Here is a tiny trained network, its code and every weight. The questions are about switching its units off for an input and a class, where a switched-off unit gives its printed mean instead of its output.

import numpy as np


def w(rows, s, z=0):
    codes = np.array(rows[::2]) - 128.0
    scale = np.full(codes.shape[1], s)
    scale[-1] = z or s
    return codes * scale


def f(y):
    return np.maximum(y, 0)


def log_softmax(a):
    a = a - a.max(-1, keepdims=True)
    return a - np.log(np.exp(a).sum(-1, keepdims=True))


def net(x, mask):
    res = np.array(x, float).reshape(1, 5) / 4 @ E
    y = f(res @ A[0][:, :-1].T + A[0][:, -1])
    res = res + np.where(mask, y, B[0][:, -1]) @ B[0][:, :-1]
    return log_softmax(res[-1] @ U[:, :-1].T + U[:, -1])


A, B = {}, {}
E = w([
[105,165,94,88,171,112,178,172],'x0',
[150,62,165,96,200,2,136,40],'x1',
[62,174,140,220,208,183,117,86],'x2',
[179,188,82,174,212,116,57,184],'x3',
[73,217,160,131,166,65,10,154],'x4',
],0.0075)
A[0] = w([
[180,60,67,178,176,156,166,148,112],'neuron 0',
[149,116,173,85,114,29,123,82,155],'neuron 1',
[89,115,144,156,211,197,148,96,170],'neuron 2',
[139,81,104,40,128,164,126,130,170],'neuron 3',
[97,72,188,101,156,42,170,56,113],'neuron 4',
[65,108,254,28,65,137,192,122,228],'neuron 5',
[57,170,133,69,201,110,61,162,157],'neuron 6',
[140,83,101,84,129,215,186,88,69],'neuron 7',
[48,133,147,76,84,137,127,64,102],'neuron 8',
[160,174,61,44,178,74,70,202,182],'neuron 9',
[142,47,131,87,89,149,77,134,133],'neuron 10',
[211,84,146,129,206,99,151,100,113],'neuron 11',
[99,65,111,120,173,90,111,117,5],'neuron 12',
[157,121,100,167,190,126,122,167,176],'neuron 13',
[167,103,167,128,167,92,154,83,14],'neuron 14',
[147,205,139,70,29,213,124,157,122],'neuron 15',
[134,86,90,82,164,52,137,144,121],'neuron 16',
],0.0082,0.0026)
B[0] = w([
[140,134,178,110,57,35,78,97,189],'neuron 0',
[37,141,98,144,193,205,164,142,221],'neuron 1',
[91,45,42,127,77,140,97,76,199],'neuron 2',
[85,70,90,188,83,101,109,85,192],'neuron 3',
[66,216,166,199,146,171,120,144,234],'neuron 4',
[93,98,129,198,105,80,99,90,255],'neuron 5',
[49,123,189,89,111,160,104,99,225],'neuron 6',
[134,139,239,96,58,149,87,78,213],'neuron 7',
[152,131,128,198,69,98,116,160,181],'neuron 8',
[99,52,192,186,76,123,70,142,238],'neuron 9',
[58,135,66,155,254,161,91,176,183],'neuron 10',
[94,162,183,120,82,161,187,161,196],'neuron 11',
[89,155,154,112,155,147,179,166,159],'neuron 12',
[56,103,128,186,79,75,167,147,183],'neuron 13',
[62,196,139,78,122,143,176,165,173],'neuron 14',
[63,157,100,159,130,205,203,172,247],'neuron 15',
[37,115,77,132,105,188,123,125,193],'neuron 16',
],0.0071,0.0078)
U = w([
[112,108,131,226,93,31,106,153,209],'0',
[69,43,43,140,158,135,104,129,227],'1',
[104,147,185,97,47,82,79,115,186],'2',
[105,175,126,112,194,248,210,213,68],'3',
[102,1,120,157,203,160,126,156,207],'4',
[227,134,141,80,189,69,94,119,4],'5',
],0.0064,0.0026)

Each question gives the input, the list of numbers given to net, and the class t.
The units are the neurons (one row each of A and B). Each row of codes is followed by its name. A weight is (code - 128) times the scale printed after its matrix; where a second scale follows, it is the last column's (A, B and U).
mask holds one flag per neuron, in row order. A switched-off neuron (its flag False) gives its mean, the last column of its row in B, instead of its output. The means were averaged over made-up inputs and are rounded, as every weight is.
A unit's drop is (log p(t) with every unit on - log p(t) with that unit switched off) / (log p(t) with every unit on - log p(t) with every unit switched off).
The circuit of an input: a set's keep is (log p(t) with only the set's units on - log p(t) with every unit switched off) / (log p(t) with every unit on - log p(t) with every unit switched off). Starting from the 12 units with the biggest drops (on a tie, the unit counted first), units are removed one at a time, each time the one whose removal leaves the highest keep (on an exact tie, the one counted first), for as long as the keep stays at least 0.8.
units of the circuit, in order: the units of the circuit, biggest drop first
most important unit: the unit with the biggest drop
top k neurons: the k neurons with the biggest drops, biggest first
input [5,-6,7,-5,-8], class 2: units of the circuit, in order => (neuron 7; neuron 0)
input [8,3,7,2,8], class 2: most important unit => neuron 6
input [-1,-1,-4,-7,-7], class 0: units of the circuit, in order => (neuron 5; neuron 8)
input [5,5,-4,3,4], class 3: top 2 neurons => (neuron 1; neuron 5)
input [0,-1,-6,5,-7], class 2: top 3 neurons => (neuron 0; neuron 7; neuron 1)
input [7,1,0,0,-7], class 2: units of the circuit, in order => (neuron 7; neuron 0)
input [4,6,-1,5,-4], class 3: top 3 neurons => (neuron 11; neuron 5; neuron 14)
input [2,5,0,3,-6], class 2: units of the circuit, in order => (neuron 0; neuron 11)
input [4,-7,0,8,-6], class 0: units of the circuit, in order => (neuron 0; neuron 13)
input [6,-4,2,6,-7], class 2: units of the circuit, in order => (neuron 0; neuron 1)
input [-3,8,5,-7,-2], class 3: units of the circuit, in order => (neuron 4; neuron 1)
input [-4,2,-3,6,-7], class 2: top 2 neurons => (neuron 0; neuron 11)
input [6,-5,2,-6,-4], class 0: units of the circuit, in order => (neuron 5; neuron 1)
input [1,-2,-6,0,-8], class 2: top 4 neurons => (neuron 7; neuron 0; neuron 1; neuron 2)
input [-7,-7,0,1,1], class 3: units of the circuit, in order => (neuron 15; neuron 5)
input [3,5,-3,-4,0], class 3: units of the circuit, in order => (neuron 1; neuron 4)
input [-1,-7,5,-8,-2], class 0: top 4 neurons => (neuron 5; neuron 8; neuron 1; neuron 6)
input [6,2,-4,-8,5], class 0: top 3 neurons => (neuron 5; neuron 8; neuron 4)
input [5,3,-8,-7,7], class 1: top 2 neurons => (neuron 1; neuron 16)
input [-5,2,-7,-6,0], class 1: top 2 neurons => (neuron 10; neuron 1)
input [7,8,4,-6,0], class 3: most important unit => neuron 4
input [8,-6,-6,1,4], class 4: most important unit => neuron 9
input [5,-6,-7,-3,-8], class 2: top 3 neurons => (neuron 7; neuron 0; neuron 1)
